Here is a tiny trained network, its code and every weight. The questions are about switching its units off for an input and a target symbol, where a switched-off unit gives its printed mean instead of its output.

import numpy as np


def w(rows, s, z=0):
    codes = np.array(rows[::2]) - 128.0
    scale = np.full(codes.shape[1], s)
    scale[-1] = z or s
    return codes * scale


def norm(h):
    return h / np.sqrt((h * h).mean(-1, keepdims=True) + 1e-5)


def f(y):
    return y / 2 * (1 + np.tanh(0.7978845608 * (y + 0.044715 * y**3)))


def softmax(a):
    e = np.exp(a - a.max(-1, keepdims=True))
    return e / e.sum(-1, keepdims=True)


def log_softmax(a):
    a = a - a.max(-1, keepdims=True)
    return a - np.log(np.exp(a).sum(-1, keepdims=True))


def net(x, mask):
    ids = ['Σβζηλμξφψω'.index(c) for c in x.split()]
    T = len(ids)
    res = E[ids] + P[:T]
    r = norm(res)
    for j in range(3):
        rows = slice(2 * j, 2 * j + 2)
        q, k, v = (r @ M[0][rows].T for M in (Q, K, V))
        z = softmax(np.where(np.tri(T) > 0, q @ k.T / 2**0.5, -1e9)) @ v
        o = O[0][rows]
        res = res + np.where(mask[j], z, o[:, -1]) @ o[:, :-1]
    y = f(norm(res) @ A[0][:, :-1].T + A[0][:, -1])
    res = res + np.where(mask[3:7], y, B[0][:, -1]) @ B[0][:, :-1]
    return log_softmax(norm(res)[-1] @ U[:, :-1].T + U[:, -1])


Q, K, V, O, A, B = {}, {}, {}, {}, {}, {}
E = w([
[179,177,45,144,173,161],'Σ',
[117,138,166,128,7,95],'β',
[122,181,126,137,150,1],'ζ',
[165,173,30,155,172,164],'η',
[148,66,118,68,187,65],'λ',
[220,143,106,91,22,37],'μ',
[194,40,114,198,145,125],'ξ',
[11,153,112,100,134,93],'φ',
[164,253,149,81,98,161],'ψ',
[102,158,187,180,191,189],'ω',
],0.0099)
P = w([
[128,131,148,254,81,7],'0',
[136,124,131,221,97,52],'1',
[131,123,132,206,117,65],'2',
[131,118,126,184,127,87],'3',
[127,113,128,166,134,107],'4',
[125,111,137,145,147,118],'5',
[118,107,137,129,155,134],'6',
[114,100,138,95,169,147],'7',
[104,95,141,82,161,155],'8',
[106,95,145,54,166,179],'9',
],0.0074)
Q[0] = w([
[110,151,126,83,200,49],'h0',
[47,128,201,157,112,135],'h0',
[174,135,153,84,46,157],'h1',
[195,100,42,123,245,208],'h1',
[139,215,34,135,243,166],'h2',
[94,97,167,106,97,57],'h2',
],0.012)
K[0] = w([
[64,71,112,36,161,120],'h0',
[71,96,165,213,185,127],'h0',
[246,225,130,88,76,106],'h1',
[165,70,144,102,208,207],'h1',
[64,155,145,48,187,190],'h2',
[153,84,122,161,102,39],'h2',
],0.011)
V[0] = w([
[43,202,65,162,106,127],'h0',
[110,99,123,248,125,93],'h0',
[105,85,215,218,140,186],'h1',
[1,129,33,184,138,164],'h1',
[88,60,9,86,103,106],'h2',
[207,138,44,105,130,227],'h2',
],0.0062)
O[0] = w([
[96,189,112,12,87,114,163],'h0',
[128,112,160,23,157,160,253],'h0',
[88,118,220,114,222,125,147],'h1',
[36,69,125,135,104,163,129],'h1',
[202,72,42,82,138,30,105],'h2',
[107,172,113,126,57,2,38],'h2',
],0.0065,0.0042)
A[0] = w([
[139,80,180,57,67,122,67],'n0',
[150,108,110,123,60,94,185],'n1',
[57,83,125,85,122,111,3],'n2',
[154,12,138,149,180,106,23],'n3',
],0.011,0.0033)
B[0] = w([
[85,145,138,152,223,168,159],'n0',
[103,85,198,146,129,181,172],'n1',
[97,98,99,112,31,113,161],'n2',
[188,136,7,67,148,202,254],'n3',
],0.012,0.0061)
U = w([
[93,195,73,224,137,162,16],'Σ',
[185,88,66,85,170,169,172],'β',
[63,95,117,73,70,109,247],'ζ',
[158,233,168,59,68,168,1],'η',
[85,119,198,150,210,181,153],'λ',
[142,142,150,109,200,6,207],'μ',
[134,131,140,128,122,120,27],'ξ',
[154,147,115,162,110,81,114],'φ',
[111,98,101,237,133,103,137],'ψ',
[203,59,201,136,78,123,224],'ω',
],0.011,0.003)

Each question gives the input, a string of symbols that net reads in full, and the target symbol t.
The units are the heads (2 rows each of Q, K, V and O) and the neurons (one row each of A and B). Each row of codes is followed by its name. A weight is (code - 128) times the scale printed after its matrix; where a second scale follows, it is the last column's (O, A, B and U).
mask holds one flag per unit, heads first, then neurons. A switched-off unit (its flag False) gives its mean, the last column of its rows in O or B, instead of its output. The means were averaged over made-up inputs and are rounded, as every weight is.
A unit's drop is (log p(t) with every unit on - log p(t) with that unit switched off) / (log p(t) with every unit on - log p(t) with every unit switched off).
The circuit of an input: a set's keep is (log p(t) with only the set's units on - log p(t) with every unit switched off) / (log p(t) with every unit on - log p(t) with every unit switched off). Starting from all 7 units, units are removed one at a time, each time the one whose removal leaves the highest keep (on an exact tie, the one counted first), for as long as the keep stays at least 0.8.
circuit, biggest first: the units of the circuit, biggest drop first
top k neurons: the k neurons with the biggest drops, biggest first
which heads matter: for each layer, one digit per head in row order, 1 if its drop is at least 0.15 and else 0, layers parted by /
drop when u is switched off: that unit's drop, to one decimal
input ξ μ Σ, target μ: circuit, biggest first	h2, n3
input φ ζ Σ ξ ψ η, target Σ: circuit, biggest first	h0, n3
input λ Σ ζ, target β: which heads matter	101
input β η μ μ η ζ μ β η, target ψ: circuit, biggest first	h0, n3, h2, n1
input ξ φ ζ ω μ Σ ξ μ, target ω: circuit, biggest first	n3, n1
input ξ ξ φ λ μ, target ω: circuit, biggest first	n3
input ξ Σ β μ λ λ β μ η Σ, target ψ: circuit, biggest first	h0, n3, h2, n1
input η ζ ξ η η, target μ: circuit, biggest first	n3, h2
input β ζ η ω η, target λ: circuit, biggest first	h1, h2
input φ β ψ Σ μ Σ η Σ, target ζ: circuit, biggest first	h2, h1, n3
input Σ Σ η, target ζ: circuit, biggest first	h0, h1, h2, n3
input β φ η μ ξ λ Σ ω Σ, target λ: circuit, biggest first	h2, n3
input ξ φ φ ζ η Σ, target ζ: circuit, biggest first	h2, h1, n3, n1
input ω Σ Σ η, target ζ: top 2 neurons	n3, n0
input ω ξ ξ ξ ζ, target μ: which heads matter	000
input ζ μ η Σ, target ψ: which heads matter	011
input Σ ψ φ φ Σ μ φ ω μ ζ, target ζ: which heads matter	010
input φ η ξ Σ, target μ: which heads matter	001
input φ μ μ η, target ψ: which heads matter	011
input η ζ ω ξ μ ξ ψ β η, target Σ: which heads matter	101
input ξ ξ φ η φ η φ ζ β, target λ: top 2 neurons	n0, n3
input ξ η η, target μ: drop when n3 is switched off	0.6
input φ Σ ψ η ξ ξ ξ η λ β, target λ: drop when n0 is switched off	0.6
